Below is a small trained network, with its code and all its weights. Each question gives an input and a class and asks what happens when units are switched off, that is, made to give their printed mean instead of their output.

import numpy as np


def w(rows, s, z=0):
    codes = np.array(rows[::2]) - 128.0
    scale = np.full(codes.shape[1], s)
    scale[-1] = z or s
    return codes * scale


def f(y):
    return np.maximum(y, 0)


def log_softmax(a):
    a = a - a.max(-1, keepdims=True)
    return a - np.log(np.exp(a).sum(-1, keepdims=True))


def net(x, mask):
    res = np.array(x, float).reshape(1, 6) / 4 @ E
    y = f(res @ A[0][:, :-1].T + A[0][:, -1])
    res = res + np.where(mask, y, B[0][:, -1]) @ B[0][:, :-1]
    return log_softmax(res[-1] @ U[:, :-1].T + U[:, -1])


A, B = {}, {}
E = w([
[163,112,201,107,175,244,112,111],'x0',
[93,94,119,194,107,190,119,195],'x1',
[125,76,95,136,221,93,63,131],'x2',
[195,113,71,53,68,149,100,193],'x3',
[95,133,149,96,164,94,186,218],'x4',
[128,127,127,128,127,128,129,127],'x5',
],0.011)
A[0] = w([
[104,109,67,153,138,198,107,153,89],'N0',
[133,154,75,168,104,149,87,126,253],'N1',
[199,71,73,118,209,92,122,136,57],'N2',
[94,168,124,112,51,158,189,96,86],'N3',
[182,104,70,129,54,72,91,165,85],'N4',
[176,79,200,135,173,255,122,122,128],'N5',
[82,75,243,88,176,207,70,124,61],'N6',
[90,22,208,74,181,130,200,206,78],'N7',
[207,99,86,208,106,184,109,29,148],'N8',
[192,113,79,88,96,158,70,151,54],'N9',
[122,162,162,149,50,157,212,124,51],'N10',
[106,114,91,191,76,133,14,69,65],'N11',
[131,93,56,158,199,119,23,120,94],'N12',
[60,100,165,145,123,226,92,165,165],'N13',
[91,157,200,254,165,106,113,101,105],'N14',
[239,136,222,160,168,190,114,118,53],'N15',
[114,74,142,137,201,94,86,156,70],'N16',
[120,90,121,152,169,121,63,154,43],'N17',
[132,110,167,122,119,105,212,172,69],'N18',
[251,75,79,75,85,166,123,213,100],'N19',
[109,131,89,169,118,78,94,209,158],'N20',
[182,212,177,145,48,166,192,124,171],'N21',
[155,118,99,150,88,155,61,58,38],'N22',
[91,108,37,148,147,86,109,116,78],'N23',
[127,168,174,121,48,111,126,131,27],'N24',
[73,78,129,103,161,100,171,190,85],'N25',
[159,85,108,88,108,96,85,186,55],'N26',
[109,84,97,219,157,228,147,192,134],'N27',
[54,198,32,237,72,44,127,101,87],'N28',
[184,128,74,118,125,131,127,157,40],'N29',
[5,86,222,201,151,78,208,22,89],'N30',
[163,178,117,69,158,112,91,38,237],'N31',
[139,95,104,101,193,114,71,120,77],'N32',
[91,124,164,82,114,57,142,185,122],'N33',
[179,143,128,63,221,104,158,102,108],'N34',
[145,75,105,184,106,161,63,124,230],'N35',
[120,105,65,250,85,114,148,182,117],'N36',
[115,98,141,155,34,86,69,78,106],'N37',
[47,98,120,156,199,165,164,67,54],'N38',
],0.0093,0.0079)
B[0] = w([
[117,112,236,88,83,155,151,78,163],'N0',
[41,147,50,97,151,77,152,141,209],'N1',
[74,112,206,184,85,96,115,138,167],'N2',
[87,90,189,205,95,53,95,127,179],'N3',
[157,126,151,93,66,174,163,154,186],'N4',
[126,34,174,92,97,55,183,186,246],'N5',
[200,42,180,107,114,58,178,229,211],'N6',
[95,186,50,208,206,115,187,139,203],'N7',
[64,183,130,179,182,129,193,200,211],'N8',
[125,152,176,122,60,199,147,159,175],'N9',
[52,93,223,230,133,108,35,121,181],'N10',
[157,218,192,186,220,115,189,148,179],'N11',
[38,118,209,177,91,97,77,168,198],'N12',
[85,185,135,69,124,56,139,82,216],'N13',
[125,186,95,91,48,237,136,152,205],'N14',
[165,41,193,93,110,116,152,227,197],'N15',
[59,123,215,183,87,138,63,133,173],'N16',
[98,115,229,186,98,90,96,121,156],'N17',
[118,157,179,171,137,116,146,128,164],'N18',
[120,194,133,131,66,226,149,161,220],'N19',
[111,145,115,120,102,82,163,156,194],'N20',
[17,110,153,167,118,72,78,147,233],'N21',
[233,214,196,225,252,135,180,170,164],'N22',
[143,77,170,141,50,67,135,186,165],'N23',
[148,81,250,210,88,90,88,108,150],'N24',
[105,202,148,178,178,122,184,164,173],'N25',
[129,136,165,129,93,208,151,155,161],'N26',
[114,204,219,50,100,86,135,37,219],'N27',
[223,54,207,59,87,91,186,254,214],'N28',
[144,156,217,139,69,179,141,180,146],'N29',
[143,171,81,102,7,218,137,163,231],'N30',
[33,150,144,54,99,86,185,69,233],'N31',
[64,80,197,177,71,133,52,118,169],'N32',
[97,175,176,143,177,105,185,126,176],'N33',
[78,170,220,94,121,104,171,89,181],'N34',
[29,181,98,91,102,93,159,123,216],'N35',
[122,126,209,56,89,30,161,31,193],'N36',
[113,145,168,174,177,89,189,132,169],'N37',
[130,174,151,108,64,207,101,192,176],'N38',
],0.0073,0.013)
U = w([
[179,78,124,123,122,97,150,190,85],'0',
[89,109,133,201,115,122,67,142,60],'1',
[132,181,117,185,196,132,183,160,61],'2',
[148,152,114,126,83,194,121,153,47],'3',
[101,133,102,112,131,112,139,135,249],'4',
[130,155,142,81,125,100,141,68,74],'5',
[100,133,72,87,150,97,106,135,198],'6',
[253,75,7,70,243,238,44,78,3],'7',
],0.014,0.011)

Each question gives the input, the list of numbers given to net, and the class t.
The units are the neurons (one row each of A and B). Each row of codes is followed by its name. A weight is (code - 128) times the scale printed after its matrix; where a second scale follows, it is the last column's (A, B and U).
mask holds one flag per neuron, in row order. A switched-off neuron (its flag False) gives its mean, the last column of its row in B, instead of its output. The means were averaged over made-up inputs and are rounded, as every weight is.
A unit's drop is (log p(t) with every unit on - log p(t) with that unit switched off) / (log p(t) with every unit on - log p(t) with every unit switched off).
The circuit of an input: a set's keep is (log p(t) with only the set's units on - log p(t) with every unit switched off) / (log p(t) with every unit on - log p(t) with every unit switched off). Starting from the 12 units with the biggest drops (on a tie, the unit counted first), units are removed one at a time, each time the one whose removal leaves the highest keep (on an exact tie, the one counted first), for as long as the keep stays at least 0.8.
circuit, biggest first: the units of the circuit, biggest drop first
k most important neurons: the k neurons with the biggest drops, biggest first
drop when u is switched off: that unit's drop, to one decimal
input [1,0,-4,6,0,-5], class 3: circuit, biggest first	(N19)
input [-6,-1,2,7,2,4], class 3: 2 most important neurons	(N19, N5)
input [2,6,0,-1,4,0], class 5: circuit, biggest first	(N27, N13)
input [-1,-7,-6,4,-7,-2], class 2: circuit, biggest first	(N22, N8)
input [-4,-3,0,7,-8,-6], class 2: circuit, biggest first	(N22, N11)
input [2,-2,5,1,-6,-2], class 2: circuit, biggest first	(N22, N8)
input [-3,8,-2,-4,3,2], class 5: circuit, biggest first	(N36, N27)
input [3,7,5,6,-2,2], class 5: 4 most important neurons	(N27, N13, N0, N30)
input [-6,-1,3,1,-6,5], class 0: 3 most important neurons	(N28, N23, N7)
input [6,-2,-8,-8,-6,5], class 1: 4 most important neurons	(N21, N10, N3, N28)
input [3,4,-6,-2,8,4], class 2: 2 most important neurons	(N7, N25)
input [5,8,0,4,-2,1], class 5: 3 most important neurons	(N27, N13, N0)
input [8,8,6,1,-3,-5], class 0: 4 most important neurons	(N6, N5, N15, N31)
input [-4,4,3,-4,0,2], class 0: circuit, biggest first	(N28)
input [5,0,-6,-5,-6,1], class 1: 2 most important neurons	(N21, N10)
input [-4,0,-8,2,-7,-3], class 1: 4 most important neurons	(N21, N10, N3, N24)
input [-8,7,-8,-5,-2,-3], class 0: 2 most important neurons	(N28, N36)
input [-7,7,5,-4,4,-7], class 0: 2 most important neurons	(N28, N23)
input [7,3,-1,0,-5,-6], class 0: 3 most important neurons	(N5, N6, N15)
input [3,1,-7,-6,7,5], class 1: 2 most important neurons	(N10, N21)
input [-8,-7,-4,-7,-3,-4], class 0: circuit, biggest first	(N28)
input [3,8,2,5,2,-7], class 5: drop when N27 is switched off	0.3
input [6,6,2,4,-5,2], class 0: drop when N35 is switched off	-0.3
input [4,6,1,-5,-5,-7], class 4: drop when N35 is switched off	0.3
